Each row has a name. Each question is about the rows just above it.

Columns, left to right: Y N L V P K H G S
[0.45 2.33 3.78 -1.26 1.18 0.04 2.65 2.11 -4.10] -> pom
[0.45 2.33 3.78 -1.26 -1.34 -0.08 1.64 1.62 -5.33] -> vufe
[0.45 0.81 -1.00 -1.26 -3.66 -0.08 -0.67 -0.88 -2.14] -> Tilin
[0.45 -0.59 -5.05 -1.97 -9.09 -0.85 -2.85 -2.83 -2.03] -> notu
Number of entries in [0.45 2.33 3.78 -1.26 -1.34 -0.08 1.64 1.62 -5.33]: | 9
Number of entries in [0.45 -0.59 -5.05 -1.97 -9.09]: | 5
Count the entries of [0.45 0.81 -1.00 -1.26]: | 4

Columns, left to right: D C B Z E T J
[-0.01 0.74 0.85 -3.86 0.75 0.10 -0.01] : Zeviv
[0.16 0.78 1.00 -3.91 0.80 0.10 0.02] : zufa
[0.36 0.82 1.25 -4.58 0.95 0.13 0.05] : nomob
[0.38 0.85 1.39 -5.46 1.09 0.18 0.04] : rike
[0.07 0.76 0.92 -3.85 0.77 0.10 0.01] : vomid
[0.24 0.79 1.08 -4.05 0.84 0.10 0.03] : migem
[1.43 1.43 1.43 -6.02 1.17 0.21 0.02] : Sedub
[0.39 0.83 1.32 -4.97 1.02 0.15 0.05] : garir
[-0.11 0.73 0.78 -3.95 0.74 0.11 -0.02] : lim
[0.31 0.87 1.43 -6.59 1.17 0.21 0.02] : Bev
[0.30 0.80 1.16 -4.27 0.89 0.11 0.04] : nolik
[-0.01 0.74 0.85 -4.13 0.75 0.10 -0.01] : vagu
Repeated in Sedub: | [1.43]
Which column holds [0.77 0.84 1.17 1.02 0.74 1.17 0.89] top down? | E

Columns, left to right: Lok Surab bik det Gedu faruz Pez dizu sise pame
[3.56 -4.69 -5.23 5.04 3.51 -0.83 6.17 -1.75 2.95 2.95] = tur
[3.56 -4.69 -5.23 5.04 3.51 -0.83 6.17 -1.75 0.65 2.85] = bog
[3.56 -4.69 -5.23 5.04 3.51 2.53 2.38 3.27 0.72 3.56] = mut
[-0.82 0.60 -2.39 -1.95 7.10 2.55 1.28 3.25 0.25 -1.42] = sig
How many entries does [3.56 -4.69 -5.23 5.04 3.51 -0.83 6.17 -1.75] have? | 8
Which value appears more than once in mut? | [3.56]
Repeated in tur: | [2.95]

Columns, left to right: R M W Q A F X U
[-2.00 -3.04 -4.36 -0.47 -0.39 2.45 -0.47 1.68] : tinup
[-0.46 -0.46 -2.96 1.40 -0.90 -0.22 4.57 -0.46] : rima
[2.86 5.62 8.10 -2.75 -0.36 -1.07 5.93 -2.61] : gefu
[3.85 -3.04 -1.43 0.78 -4.75 -1.05 -8.07 3.42] : Kapi
[-4.80 -3.74 3.86 -1.00 3.23 -5.39 -3.46 -2.68] : fosus
[3.13 -3.67 -3.09 3.32 2.15 -0.20 -2.98 0.84] : ked
Which column holds this, read top down? [-3.46 -2.98] | X
Repeated in tinup: | [-0.47]
What comes right after [3.86] in the named rows? | [-1.00]
Repeated in rima: | [-0.46]

Columns, left to right: bofin bufog Puda dozad robim
[-0.38 0.36 -3.33 -0.50 -3.57] -> volid
[0.68 3.17 -1.85 1.45 6.13] -> Legu
[3.48 1.51 -0.34 -2.09 -4.52] -> zutag
[1.20 3.52 -1.31 1.25 -1.96] -> Morak
[-2.53 1.63 0.35 -0.49 -4.47] -> lopig
[2.53 2.53 2.53 3.46 -1.71] -> fozav
[3.93 1.07 -1.10 -2.08 -3.84] -> Famu
[-2.75 1.40 -1.46 -0.38 -5.17] -> mav
[0.50 2.09 2.25 2.07 -3.09] -> totov
[1.42 2.57 1.20 6.03 -3.57] -> Nul
Which column holds [-0.38 0.68 3.48 1.20 -2.53 2.53] top down? | bofin
Which column holds this, read top down? [1.25 -0.49 3.46] | dozad
Which value appears more than once in fozav? | [2.53]

Columns, left to right: Mikap buvum pomi fato
[-1.80 -4.13 1.11 5.18] : zamo
[1.95 3.52 -1.19 -5.14] : nid
[0.82 1.94 -0.68 -2.63] : Kavul
[-0.80 -1.86 0.80 2.68] : zed
[2.04 3.96 -1.33 -5.19] : Dudag
[2.82 5.79 -2.16 -7.72] : sul
[0.85 2.16 2.16 -2.35] : Kogi
[-2.00 -3.70 1.32 5.20] : Vegez
[-2.14 -4.12 1.24 5.13] : gebul
[-3.08 0.84 2.18 7.77] : vafaz
[-2.99 -5.71 1.82 7.96] : rela
[-0.96 -2.27 0.57 2.53] : kifaz
The value that Kogi holds more than once: | [2.16]
Number of entries in [0.82 1.94 -0.68]: | 3
How many entries does [-2.14 -4.12 1.24] have? | 3
Right after [0.85] comes | [2.16]
[1.94 -1.86 3.96 5.79 2.16 -3.70 -4.12] is in which column, read top down? | buvum

Columns, left to right: Zov Rato sudav dem
[-1.73 -1.73 -1.37 -1.73] : Saf
[2.74 -3.56 -5.80 2.74] : gis
[2.75 -9.19 2.22 6.78] : sis
The value that gis holds more than once: | [2.74]
What comes right after [-1.37] in the named rows? | [-1.73]
Repeated in Saf: | [-1.73]
Count the entries of [2.74 -3.56 -5.80 2.74]: | 4
The row with [2.75 -9.19 2.22 6.78] is | sis
Which column holds this, read top down? [-5.80 2.22] | sudav

Columns, left to right: kerub Bab vum gezi lofe boz Lup mapo mele Bura
[-5.24 3.40 -5.24 -5.24 -0.19 -5.24 0.25 0.20 0.69 5.19] -> suli
[0.54 0.79 1.29 -5.24 3.13 -1.09 -6.83 -0.20 1.42 0.31] -> zuvof
[-0.73 -0.77 0.24 -5.24 -2.45 5.11 1.10 5.11 2.43 1.10] -> Nipiz
[0.70 1.60 3.63 -5.24 4.05 2.52 0.45 0.96 -0.80 4.37] -> kimeb
Which row holds [-5.24 3.40 -5.24 -5.24 -0.19 -5.24 0.25 0.20 0.69 5.19]? | suli
Which column holds [-0.19 3.13] top down? | lofe
The entry that follows [3.13]: | [-1.09]
Repeated in suli: | [-5.24]
Right after [0.69] comes | [5.19]
Number of entries in [-0.73 -0.77 0.24 -5.24 -2.45 5.11]: | 6
Count the entries of [-0.73 -0.77 0.24 -5.24 -2.45 5.11 1.10 5.11 2.43 1.10]: | 10

Columns, left to right: Rem Roso leril ven nubad
[4.17 0.35 -2.45 0.02 -3.11]  dor
[4.91 -0.45 1.89 -1.36 0.63]  vesa
[4.91 -0.45 1.89 -1.03 -2.80]  defim
[4.17 0.35 -2.45 -2.46 -3.11]  Nogun
How many entries does [4.17 0.35] have? | 2
The entry that follows [0.02]: | [-3.11]
Which column holds this, read top down? [0.02 -1.36 -1.03] | ven

Columns, left to right: Kigur vataf poku nidu
[7.76 2.09 -3.06 -1.74]  bisad
[1.55 1.77 -0.46 -1.55]  Lal
[4.38 1.39 -2.35 -2.35]  Sav
[0.51 -0.20 0.51 0.51]  Puba
[1.36 7.52 1.36 -6.63]  doru
Repeated in Sav: | [-2.35]
The value that doru holds more than once: | [1.36]
Count the entries of [1.55 1.77 -0.46 -1.55]: | 4
Repeated in Puba: | [0.51]
Which column holds this, read top down? [-1.74 -1.55] | nidu
[-3.06 -0.46 -2.35 0.51] is in which column, read top down? | poku
Which column holds [1.77 1.39] top down? | vataf

